neza:  -9   3  32 -47   1   6 -15 -25  22   5 -23  29 -40 -18  -9 -24   8  -7   9  -9   8   1 -20  12 -13 -47 -20 -11  -2   3   3   5 -32 -10  13  15  -6
nin:  16  16 -13  49  34 -24   0  37  -2  19  -8 -44  36  32  21 -39 -39   1  30   8  23   4  -5   1  -5  32  26 -17  13  17 -14 -17  -8 -14 -12   1  30
kiz:  -9 -56   6  14 -51  23 -10 -44 -51 -18  33   6 -48  25  18  47  14  30 -20  -9 -17 -25 -43 -10 -13 -46 -20 -11  -3 -21   0  45  19   7  -3 -23 -30
rest: -13 -47 -> -20 -11  -2   3   3   5 -32 -10  13  15  -6
size:  -9 -56   6  14 -51  23 -10 -44 -51 -18  33   6 -48  25  18  47  14  30 -20  -9 -17 -25 -43 -10 -13 -46 -20 -> 27
size:  -9 -56   6  14 -51  23 -10 -44 -51 -18  33   6 -48  25  18  47  14  30 -20  -9 -17 -25 -43 -10 -13 -46 -20 -11  -3 -21   0  45  19   7 -> 34
rest:  -2  19  -8 -44  36 ->  32  21 -39 -39   1  30   8  23   4  -5   1  -5  32  26 -17  13  17 -14 -17  -8 -14 -12   1  30
rest: -20 -11  -2 ->   3   3   5 -32 -10  13  15  -6
size:  -9 -56   6  14 -51  23 -10 -44 -51 -18  33   6 -48  25  18  47  14  30 -20  -9 -17 -25 -> 22
rest:  16 -13  49  34 -> -24   0  37  -2  19  -8 -44  36  32  21 -39 -39   1  30   8  23   4  -5   1  -5  32  26 -17  13  17 -14 -17  -8 -14 -12   1  30

lozo:  -4  29 -34  -7 -46  45   0 -48 -39 -30 -33  -8 -16
Lekif: -48  18 -24 -34   4  20 -50  51  17  52 -49   1 -13
neza:   4 -18  35 -22  31  15 -22   6 -29   8  33 -29 -35
dena:  13 -15 -21  28  30  39 -32 -49  19  49 -42 -44  16
gulo: -37  -7  42  25 -15  43 -34 -12 -46 -23 -50 -26  -4
tid: -23  41  29  14  33 -37  19 -47 -37 -24   4  21  52
Zup: -45  31 -34 -29 -12 -20  19  29  -9 -10   0  -7  34
size: -48  18 -24 -34   4  20 -50  51  17  52 -49   1 -> 12
size: -4 -> 1
rest:  -7 -46  45 ->   0 -48 -39 -30 -33  -8 -16
size:  13 -15 -21  28  30 -> 5
size: -23  41  29  14  33 -> 5

lozo:   2   5 -21 -11 -38  51
neza: -18   7  13  25  -9   9
Lekif:  24  -4  12 -18  -9  34
size:   2   5 -21 -11 -38  51 -> 6
size:  24  -4  12 -18 -> 4
size:  24  -4  12 -18  -9  34 -> 6
size: 2 5 -> 2
size:  24  -4  12 -18  -9 -> 5

tid: -20 -16 -20 -18 -12 -20 -23   8 -22  12 -21  12  12  13  12  11 -21  11  20 -10  19 -19   9  14 -21   7  12 -22  21  12 -20
Zup:  -9  39  46 -11  35 -11  48   5  -9  12  -8  10  13  13  14   2  -8  14  25 -11   6   9   1   3 -26   0   3   8  13   6   8
nin: -20 -16 -20 -18 -12 -20 -23   8 -22  12 -21  12  12  13  12  11 -21  11  20 -21  13 -19   9  14 -21   7  12  -1 -11  -7  -1
lozo:  -9 -17 -20 -10  35 -11  48   5  -9  12  -8  10  13  13  14   2  -8  14  25 -11  19  -9   7  10  48   6  15  -8  24  17  -8
kiz: -27  10  11 -26  12 -28  10  10 -29  16 -27  16  16  17  17  11 -28  17  25 -29  19 -19  10  17  11  10  18 -28  27  18 -26
rest: 10 10 -> -29  16 -27  16  16  17  17  11 -28  17  25 -29  19 -19  10  17  11  10  18 -28  27  18 -26
size: -20 -16 -20 -18 -12 -20 -23   8 -22  12 -21  12  12 -> 13
rest: -11  19 -> -9  7 10 48  6 15 -8 24 17 -8
rest: -29  16 -27  16 ->  16  17  17  11 -28  17  25 -29  19 -19  10  17  11  10  18 -28  27  18 -26
rest: 17 17 11 -> -28  17  25 -29  19 -19  10  17  11  10  18 -28  27  18 -26
rest: -11  35 -> -11  48   5  -9  12  -8  10  13  13  14   2  -8  14  25 -11   6   9   1   3 -26   0   3   8  13   6   8

dena:  11  21  16   2   8   7  19   7   3  12   4  11  15   1  11   8  14  10   7  12   6  24  -2 -30  13  11  10  -4   8  21  16   6  13  11   4  20  13  14  20  21  23   2   4  14  13  18   3  13  17  20  11
zem:   7 -21 -16  18   3  14 -29   8  18   4  17  -5  -7  22  -8   4 -16   6   8  -1  15 -26  -2 -31  13   2   9  46   6 -26  -9  19  -2  -2  13 -20  -1  -1 -26 -29 -20  19  23  -8  -8 -17  28   6 -11 -23   7
tid:  13  30  20  -9   6  10  19   4  -1  11  -3  11  22  -6   8   2  17  11   6  14   3  36  12  23   6  11  10 -14   7  28  19   0  15  13  -1  27  14  19  28  31  37  -7   2  12  12  24   1  22  27  27  11
dasov:   7 -19 -16  16   3  14 -28   8  17   4  15  -5  -6  21  -9   2 -16   6   8  -1  14 -24  -3 -30  13   1   9  43   6 -25  -9  17  -2  -2  12 -19  -1   0 -25 -27 -18  17  22  -8  -8 -16  27   7 -10 -21   6
neza:  13  29  18  -8   6   8  20   4  -1  12  -1  10  20  -6   9   3  15  10   5  13   4  35  11  22   5  11  10 -13   6  28  19   2  14  12  -1  26  14  18  26  29  34  -6   1  13  12  23   0  20  25  26  11
size:   7 -21 -16  18   3  14 -29   8  18   4  17  -5  -7  22  -8 -> 15
size:  13  29  18  -8   6   8  20   4  -1  12  -1  10  20  -6   9   3  15  10   5  13   4  35  11  22   5  11  10 -13   6  28  19   2  14  12  -1  26  14  18  26  29  34  -6   1 -> 43
size:   7 -21 -16  18   3 -> 5
rest:  -3 -30  13 ->   1   9  43   6 -25  -9  17  -2  -2  12 -19  -1   0 -25 -27 -18  17  22  -8  -8 -16  27   7 -10 -21   6
size:   7 -21 -16 -> 3

dena: -10   2  -7  13  22  32  11  30
dasov: -23   8  -6  13  22  32  11  30
kiz: -23   8 -21   9  15 -51   7   9
rest: -7 13 22 32 11 -> 30
size: -23   8  -6  13  22  32  11 -> 7
size: -10   2  -7  13  22  32  11  30 -> 8
size: -10   2 -> 2
size: -23   8  -6  13 -> 4

dasov:  -4  -6  -4  -6   0  14 -10  -8 -10  -4   3   0   4  -7 -13 -16  13 -32 -33   6  -6   0 -16  -6   0   9
dena:   2   3  13  -8   5   0   3   2  -4   1   5   4  -8   0  -3  -5  -3  -3   3 -10 -12   6   7  -1   6  -4
vutek:   1  -4  -9   6  -4   2  -6  -1  16  -7  -1  -3   7  -5   3  -3   1 -13 -11   3  20   0 -14  -2   0   4
Zup:  -4  -6  -4  -7  17   7  21 -17 -21 -22  13 -40  -7  -7  11 -16 -26  11  13   5 -17  -4   1 -62  -4   2
neza:   2   3  13  -8   5   0   3   2  -4   1   5   4  -8   0  -3  -5  -3  -3   3 -10 -12   6   7  -2  -4   3
zem:   1  -3   7  15  -2 -10   3  -3  -7   1  -5  13   3   3   4   0  10  -6 -10  -3  -4   3   3   2   3   1
kiz:   5   9  -1 -18   5   1  -4  12  29  -2   3  -6 -11  -5   4  -2 -17   3  15  -2  15  10   0   4  10 -11
rest: -4 -6 -4 -6 ->   0  14 -10  -8 -10  -4   3   0   4  -7 -13 -16  13 -32 -33   6  -6   0 -16  -6   0   9
rest: -5 13 ->   3   3   4   0  10  -6 -10  -3  -4   3   3   2   3   1
size:  -4  -6  -4  -6   0  14 -10  -8 -10  -4   3   0   4  -7 -> 14

lozo:  -4  -6 -12 -13  10
zem:  -4  -6 -12 -14   3
kiz:  -4  -6 -11 -14  44
rest:  -6 -11 -> -14  44
size:  -4  -6 -12 -> 3
rest: -11 -14 -> 44
rest:  -4  -6 -12 -13 -> 10
rest:  -4  -6 -11 -> -14  44
rest:  -6 -12 -13 -> 10

kiz:  13 -15 -21 -16   7   1 -20   5 -10  29
vutek:  -8  21  13  -6  -7  -4  41  -4  -1 -53
lozo:   4  -8   5  28  -6   0 -49   6  -7  45
Zup: -23  17  54  48  -6  -2   7  -5   8 -31
dasov: -19  21  12  -6  -7  -2   7  -5  17 -15
gulo:   9   2 -37 -52  15  -4  22   5  -2   6
rest: -6 -2  7 -5 ->   8 -31
rest:   0 -49   6 -> -7 45
size: -23  17  54  48  -6  -2   7  -5   8 -31 -> 10
size:  4 -8  5 -> 3
rest: 21 12 -6 -7 ->  -2   7  -5  17 -15
size:  -8  21  13  -6  -7  -4  41  -4  -1 -53 -> 10

